Below are the code and all the weights of a small trained network. Each question names an input and a target symbol and asks about switching units off, where a switched-off unit gives its printed mean instead of its output.

import numpy as np


def w(rows, s, z=0):
    codes = np.array(rows[::2]) - 128.0
    scale = np.full(codes.shape[1], s)
    scale[-1] = z or s
    return codes * scale


def f(y):
    return y / 2 * (1 + np.tanh(0.7978845608 * (y + 0.044715 * y**3)))


def softmax(a):
    e = np.exp(a - a.max(-1, keepdims=True))
    return e / e.sum(-1, keepdims=True)


def log_softmax(a):
    a = a - a.max(-1, keepdims=True)
    return a - np.log(np.exp(a).sum(-1, keepdims=True))


def net(x, mask):
    ids = ['αβγδεζηλμπστψ'.index(c) for c in x.split()]
    T = len(ids)
    res = E[ids] + P[:T]
    r = res
    for j in range(3):
        rows = slice(4 * j, 4 * j + 4)
        q, k, v = (r @ M[0][rows].T for M in (Q, K, V))
        z = softmax(np.where(np.tri(T) > 0, q @ k.T / 4**0.5, -1e9)) @ v
        o = O[0][rows]
        res = res + np.where(mask[j], z, o[:, -1]) @ o[:, :-1]
    y = f(res @ A[0][:, :-1].T + A[0][:, -1])
    res = res + np.where(mask[3:19], y, B[0][:, -1]) @ B[0][:, :-1]
    return log_softmax(res[-1] @ U[:, :-1].T + U[:, -1])


Q, K, V, O, A, B = {}, {}, {}, {}, {}, {}
E = w([
[154,116,115,149,114,122,219,197,57,156],'α',
[232,110,133,188,126,134,27,4,126,67],'β',
[151,243,74,128,151,151,143,88,64,132],'γ',
[173,94,159,158,69,180,161,108,192,124],'δ',
[135,109,178,160,178,186,138,169,189,126],'ε',
[182,91,131,146,108,163,144,132,216,124],'ζ',
[55,181,61,111,137,239,114,116,146,35],'η',
[159,136,111,157,86,160,142,87,178,157],'λ',
[191,86,41,149,186,152,160,92,211,164],'μ',
[141,218,168,132,106,96,152,75,167,153],'π',
[184,220,87,54,117,56,188,189,97,85],'σ',
[162,227,169,122,172,82,131,136,180,126],'τ',
[177,118,165,98,92,110,184,143,222,98],'ψ',
],0.02)
P = w([
[178,155,70,111,134,149,138,94,119,246],'0',
[179,143,139,225,44,153,121,143,163,160],'1',
[157,130,140,232,54,147,118,149,139,120],'2',
[149,137,135,203,90,136,130,136,127,114],'3',
[132,126,149,182,95,119,140,126,138,109],'4',
[134,125,140,169,112,121,146,124,129,97],'5',
[135,127,134,158,123,120,147,121,130,94],'6',
[132,127,142,143,128,117,151,119,130,91],'7',
[134,132,140,130,135,120,151,122,132,90],'8',
[129,125,148,114,135,119,159,116,136,85],'9',
[135,132,138,113,150,115,154,124,132,77],'10',
[130,130,143,110,151,118,156,117,124,78],'11',
[135,129,139,99,154,118,156,127,134,67],'12',
[142,136,141,89,161,114,158,131,129,65],'13',
],0.012)
Q[0] = w([
[139,105,128,155,145,114,145,177,157,106],'H1',
[154,124,74,156,107,110,191,133,150,136],'H1',
[108,148,140,173,139,133,249,184,146,167],'H1',
[137,108,123,138,157,138,102,100,164,128],'H1',
[95,138,136,191,131,162,161,116,101,100],'H2',
[128,65,112,104,131,165,113,142,113,149],'H2',
[106,137,84,107,151,128,163,80,96,147],'H2',
[117,107,143,131,173,147,76,163,95,89],'H2',
[139,158,177,191,96,109,141,101,162,111],'H3',
[127,134,126,127,186,190,152,123,154,137],'H3',
[146,100,208,139,153,79,126,169,102,174],'H3',
[122,93,109,123,138,122,117,141,116,166],'H3',
],0.013)
K[0] = w([
[168,102,147,74,188,126,138,173,144,102],'H1',
[154,122,126,106,100,130,163,111,133,101],'H1',
[165,72,154,174,121,44,87,104,73,144],'H1',
[122,147,165,129,155,182,139,148,187,155],'H1',
[66,171,126,105,72,215,174,152,122,198],'H2',
[66,3,96,198,176,111,204,166,170,186],'H2',
[126,132,35,186,119,89,130,71,112,101],'H2',
[88,130,132,91,202,134,189,209,156,112],'H2',
[133,185,121,132,121,158,96,114,163,150],'H3',
[158,109,213,145,177,198,62,46,91,136],'H3',
[139,162,140,154,138,206,187,207,155,216],'H3',
[92,145,152,151,103,124,178,108,112,169],'H3',
],0.0083)
V[0] = w([
[2,132,101,122,127,137,71,84,89,81],'H1',
[177,106,138,106,112,128,147,158,33,142],'H1',
[33,151,89,146,146,177,178,168,159,94],'H1',
[247,136,122,81,110,135,128,82,114,159],'H1',
[155,70,58,176,167,92,112,71,162,114],'H2',
[211,136,172,134,159,130,214,165,150,131],'H2',
[178,88,106,104,98,118,112,111,104,137],'H2',
[100,147,106,87,76,153,155,173,73,105],'H2',
[80,137,128,116,105,86,213,148,71,110],'H3',
[163,168,97,114,106,108,20,58,134,57],'H3',
[67,69,134,137,174,92,129,205,143,140],'H3',
[162,70,146,200,193,102,153,181,78,102],'H3',
],0.0095)
O[0] = w([
[107,72,150,2,168,130,131,102,166,113,96],'H1',
[140,130,114,186,114,169,68,85,136,104,63],'H1',
[95,129,147,94,163,141,230,193,137,114,244],'H1',
[160,109,74,178,115,106,141,60,100,102,127],'H1',
[97,176,193,116,139,147,134,126,67,69,131],'H2',
[62,117,86,134,117,88,142,28,131,118,127],'H2',
[127,105,148,147,167,166,57,111,41,96,68],'H2',
[186,109,175,139,105,132,165,104,130,212,163],'H2',
[44,168,162,130,208,158,106,162,180,81,53],'H3',
[176,136,94,236,59,40,65,81,93,114,241],'H3',
[112,170,79,57,160,173,123,165,113,142,2],'H3',
[116,101,180,33,121,112,159,193,174,106,54],'H3',
],0.0081,0.0091)
A[0] = w([
[78,102,157,58,186,156,146,156,166,86,113],'N1',
[51,142,123,79,160,145,91,128,138,88,76],'N2',
[134,131,88,148,154,141,135,131,146,209,4],'N3',
[130,128,142,153,221,124,114,152,85,93,107],'N4',
[137,88,141,145,155,129,147,83,152,124,71],'N5',
[141,141,111,216,101,105,118,126,102,130,174],'N6',
[152,79,105,135,81,137,147,157,147,138,83],'N7',
[97,171,117,105,91,118,128,158,61,122,75],'N8',
[93,97,154,8,189,130,128,162,138,147,41],'N9',
[194,141,157,146,178,112,111,147,168,136,84],'N10',
[137,114,175,123,109,91,153,129,102,129,52],'N11',
[117,166,140,119,87,159,142,97,159,149,151],'N12',
[145,111,100,141,126,67,105,73,87,145,98],'N13',
[105,170,132,157,144,149,185,108,114,120,244],'N14',
[65,140,145,60,216,140,132,146,143,121,21],'N15',
[67,141,83,133,132,148,71,128,96,119,39],'N16',
],0.014,0.0036)
B[0] = w([
[91,215,151,112,146,135,124,137,3,139,159],'N1',
[162,68,121,228,119,147,145,125,147,179,134],'N2',
[135,109,110,72,119,133,103,128,81,127,140],'N3',
[48,154,151,142,70,95,142,148,129,84,129],'N4',
[92,132,102,108,97,109,126,183,95,187,145],'N5',
[113,97,102,52,133,145,139,128,108,142,252],'N6',
[95,148,124,145,163,100,90,84,127,132,166],'N7',
[211,106,107,108,77,130,107,95,151,180,129],'N8',
[201,16,117,193,81,177,100,121,208,131,143],'N9',
[102,117,91,120,131,126,123,114,129,161,136],'N10',
[135,144,57,109,161,161,76,129,137,114,144],'N11',
[161,95,112,128,147,102,133,161,83,134,151],'N12',
[126,150,178,178,148,149,149,150,164,89,198],'N13',
[155,118,151,148,127,105,119,99,172,142,196],'N14',
[82,87,137,29,80,140,149,153,124,85,145],'N15',
[146,107,145,95,95,127,91,149,102,226,129],'N16',
],0.011,0.031)
U = w([
[123,144,116,124,116,127,128,113,128,147,2],'α',
[132,138,126,154,124,137,105,118,121,143,68],'β',
[121,170,95,126,106,158,112,116,142,152,55],'γ',
[126,157,101,140,109,137,124,126,132,146,23],'δ',
[151,105,161,254,122,137,156,115,234,125,194],'ε',
[118,144,108,129,118,124,125,116,128,139,24],'ζ',
[150,132,41,46,99,105,144,71,125,182,210],'η',
[128,157,92,124,115,140,108,131,129,134,75],'λ',
[132,135,74,138,144,116,114,163,105,110,94],'μ',
[110,148,136,100,121,131,86,76,142,133,175],'π',
[132,147,97,154,85,99,107,150,104,137,84],'σ',
[80,230,114,204,135,81,134,107,60,135,223],'τ',
[87,148,129,34,110,116,153,126,113,108,173],'ψ',
],0.0081,0.004)

Each question gives the input, a string of symbols that net reads in full, and the target symbol t.
The units are the heads (4 rows each of Q, K, V and O) and the neurons (one row each of A and B). Each row of codes is followed by its name. A weight is (code - 128) times the scale printed after its matrix; where a second scale follows, it is the last column's (O, A, B and U).
mask holds one flag per unit, heads first, then neurons. A switched-off unit (its flag False) gives its mean, the last column of its rows in O or B, instead of its output. The means were averaged over made-up inputs and are rounded, as every weight is.
A unit's drop is (log p(t) with every unit on - log p(t) with that unit switched off) / (log p(t) with every unit on - log p(t) with every unit switched off).
The circuit of an input: a set's keep is (log p(t) with only the set's units on - log p(t) with every unit switched off) / (log p(t) with every unit on - log p(t) with every unit switched off). Starting from the 12 units with the biggest drops (on a tie, the unit counted first), units are removed one at a time, each time the one whose removal leaves the highest keep (on an exact tie, the one counted first), for as long as the keep stays at least 0.8.
units of the circuit, in order: the units of the circuit, biggest drop first
unit that matters most: the unit with the biggest drop
top k neurons: the k neurons with the biggest drops, biggest first
which heads matter: for each layer, one digit per head in row order, 1 if its drop is at least 0.15 and else 0, layers parted by /
input σ η ε η η ε η, target ψ: unit that matters most -> H1
input α ε σ μ δ, target η: units of the circuit, in order -> [H1 N6]
input μ α ε η λ ε η η ε α ζ η γ α, target τ: units of the circuit, in order -> [H3 N6 N1]
input η ε α τ, target η: units of the circuit, in order -> [N6 H1]
input η γ η α ε μ α λ ε η π η η μ, target ε: which heads matter -> 010
input ε η π, target η: which heads matter -> 000
input σ η η η σ ε ε ε, target τ: which heads matter -> 101
input η η η η ε α μ ε η η η η α, target ε: units of the circuit, in order -> [H3 N6 H1]
input α ε η λ ε μ α, target ε: units of the circuit, in order -> [H1 H3 N6]
input α η β η ε η η σ, target σ: which heads matter -> 111
input τ α η β π μ ζ ε π, target π: which heads matter -> 110
input ε η η η β, target η: units of the circuit, in order -> [N11 H1]
input μ ε ε η α, target η: which heads matter -> 100
input ψ η γ, target η: which heads matter -> 010
input β α μ, target μ: which heads matter -> 011
input ε η α ε ψ, target η: units of the circuit, in order -> [N6 H1]
input π ζ π η η η δ, target η: which heads matter -> 000
input α α μ, target η: which heads matter -> 100
input τ η η λ, target η: units of the circuit, in order -> [N6]
input μ π α ψ, target η: which heads matter -> 001
input ε ε λ α α τ α, target τ: units of the circuit, in order -> [N6 H3 N1]
input ζ π η γ γ, target ε: units of the circuit, in order -> [N13 N1]
input ε π η, target η: which heads matter -> 001
input ε α α η μ η η, target τ: units of the circuit, in order -> [N6 H1 N1]
input ε ε η ε γ η, target ε: which heads matter -> 101
input π σ η μ η α α η ζ π, target ε: which heads matter -> 010
input β ε η, target η: units of the circuit, in order -> [N6 H3]
input ε τ η η α, target η: top 2 neurons -> [N13 N3]
